Here is a tiny trained network, its code and every weight. The questions are about switching its units off for an input and a class, where a switched-off unit gives its printed mean instead of its output.

import numpy as np


def w(rows, s, z=0):
    codes = np.array(rows[::2]) - 128.0
    scale = np.full(codes.shape[1], s)
    scale[-1] = z or s
    return codes * scale


def f(y):
    return y / 2 * (1 + np.tanh(0.7978845608 * (y + 0.044715 * y**3)))


def log_softmax(a):
    a = a - a.max(-1, keepdims=True)
    return a - np.log(np.exp(a).sum(-1, keepdims=True))


def net(x, mask):
    res = np.array(x, float).reshape(1, 8) / 4 @ E
    y = f(res @ A[0][:, :-1].T + A[0][:, -1])
    res = res + np.where(mask, y, B[0][:, -1]) @ B[0][:, :-1]
    return log_softmax(res[-1] @ U[:, :-1].T + U[:, -1])


A, B = {}, {}
E = w([
[154,128,25,138,142,110],'x0',
[39,130,98,109,86,128],'x1',
[91,100,142,77,147,77],'x2',
[94,154,159,93,102,64],'x3',
[96,231,107,107,173,161],'x4',
[113,190,107,182,39,124],'x5',
[102,150,161,148,183,167],'x6',
[167,156,156,1,101,123],'x7',
],0.0091)
A[0] = w([
[125,224,92,105,90,168,200],'n1',
[151,148,54,81,87,125,210],'n2',
[199,118,212,158,176,109,221],'n3',
[103,239,111,72,64,98,252],'n4',
[25,93,171,30,155,115,170],'n5',
[33,146,104,252,135,159,211],'n6',
[78,107,180,51,170,60,187],'n7',
[86,42,121,149,2,63,183],'n8',
[180,97,222,109,73,141,120],'n9',
[143,181,176,76,74,136,163],'n10',
[90,161,164,52,113,75,141],'n11',
[206,136,172,186,127,241,208],'n12',
[100,192,155,86,48,104,171],'n13',
],0.008,0.0032)
B[0] = w([
[126,113,63,161,119,123,194],'n1',
[163,95,141,146,72,103,172],'n2',
[130,57,105,88,144,123,193],'n3',
[135,88,72,123,129,215,222],'n4',
[116,115,206,184,137,118,222],'n5',
[65,158,101,220,93,123,255],'n6',
[49,86,217,141,192,106,214],'n7',
[194,130,161,129,2,46,229],'n8',
[138,119,158,110,123,144,171],'n9',
[72,107,115,120,128,191,177],'n10',
[48,151,132,124,166,186,190],'n11',
[80,91,117,137,161,127,210],'n12',
[113,140,113,92,125,221,194],'n13',
],0.0095,0.0091)
U = w([
[89,108,141,90,193,152,131],'0',
[124,141,174,93,83,136,67],'1',
[99,139,152,187,121,79,152],'2',
[156,247,169,107,125,102,2],'3',
[186,119,103,122,82,74,166],'4',
[86,152,86,170,115,172,134],'5',
],0.014,0.0088)

Each question gives the input, the list of numbers given to net, and the class t.
The units are the neurons (one row each of A and B). Each row of codes is followed by its name. A weight is (code - 128) times the scale printed after its matrix; where a second scale follows, it is the last column's (A, B and U).
mask holds one flag per neuron, in row order. A switched-off neuron (its flag False) gives its mean, the last column of its row in B, instead of its output. The means were averaged over made-up inputs and are rounded, as every weight is.
A unit's drop is (log p(t) with every unit on - log p(t) with that unit switched off) / (log p(t) with every unit on - log p(t) with every unit switched off).
The circuit of an input: a set's keep is (log p(t) with only the set's units on - log p(t) with every unit switched off) / (log p(t) with every unit on - log p(t) with every unit switched off). Starting from the 12 units with the biggest drops (on a tie, the unit counted first), units are removed one at a time, each time the one whose removal leaves the highest keep (on an exact tie, the one counted first), for as long as the keep stays at least 0.8.
circuit, biggest first: the units of the circuit, biggest drop first
k most important neurons: the k neurons with the biggest drops, biggest first
drop of u: that unit's drop, to one decimal
input [-1,-7,-5,8,0,8,-3,4], class 5: circuit, biggest first : (n4)
input [1,-8,1,-5,4,0,0,-1], class 0: circuit, biggest first : (n8; n6)
input [-2,0,-2,7,5,-7,8,-7], class 2: circuit, biggest first : (n4; n13)
input [-5,0,-6,1,-6,0,-6,-4], class 4: circuit, biggest first : (n8; n7)
input [-7,8,-6,1,4,-3,-3,4], class 0: circuit, biggest first : (n6; n8)
input [2,-4,-1,-6,-5,3,7,6], class 0: 2 most important neurons : (n8; n12)
input [4,2,6,6,0,0,-8,-4], class 4: 2 most important neurons : (n8; n6)
input [5,2,-7,-4,-6,-7,4,-1], class 0: circuit, biggest first : (n8; n6)
input [-5,5,-5,0,-5,8,5,8], class 5: 2 most important neurons : (n4; n10)
input [2,8,1,-2,-7,-5,0,5], class 1: 2 most important neurons : (n6; n8)
input [7,4,0,-6,-3,7,4,-3], class 2: 2 most important neurons : (n4; n13)
input [6,-1,6,3,-4,-8,-8,-8], class 4: 2 most important neurons : (n8; n6)
input [-4,-1,-5,-2,3,-1,4,1], class 0: drop of n6 : 0.5
input [1,-1,4,7,6,-1,0,8], class 0: drop of n7 : 0.1
input [-3,2,7,3,1,1,-5,7], class 0: drop of n7 : 0.3
input [8,-2,5,7,-5,3,-4,-7], class 4: circuit, biggest first : (n8)
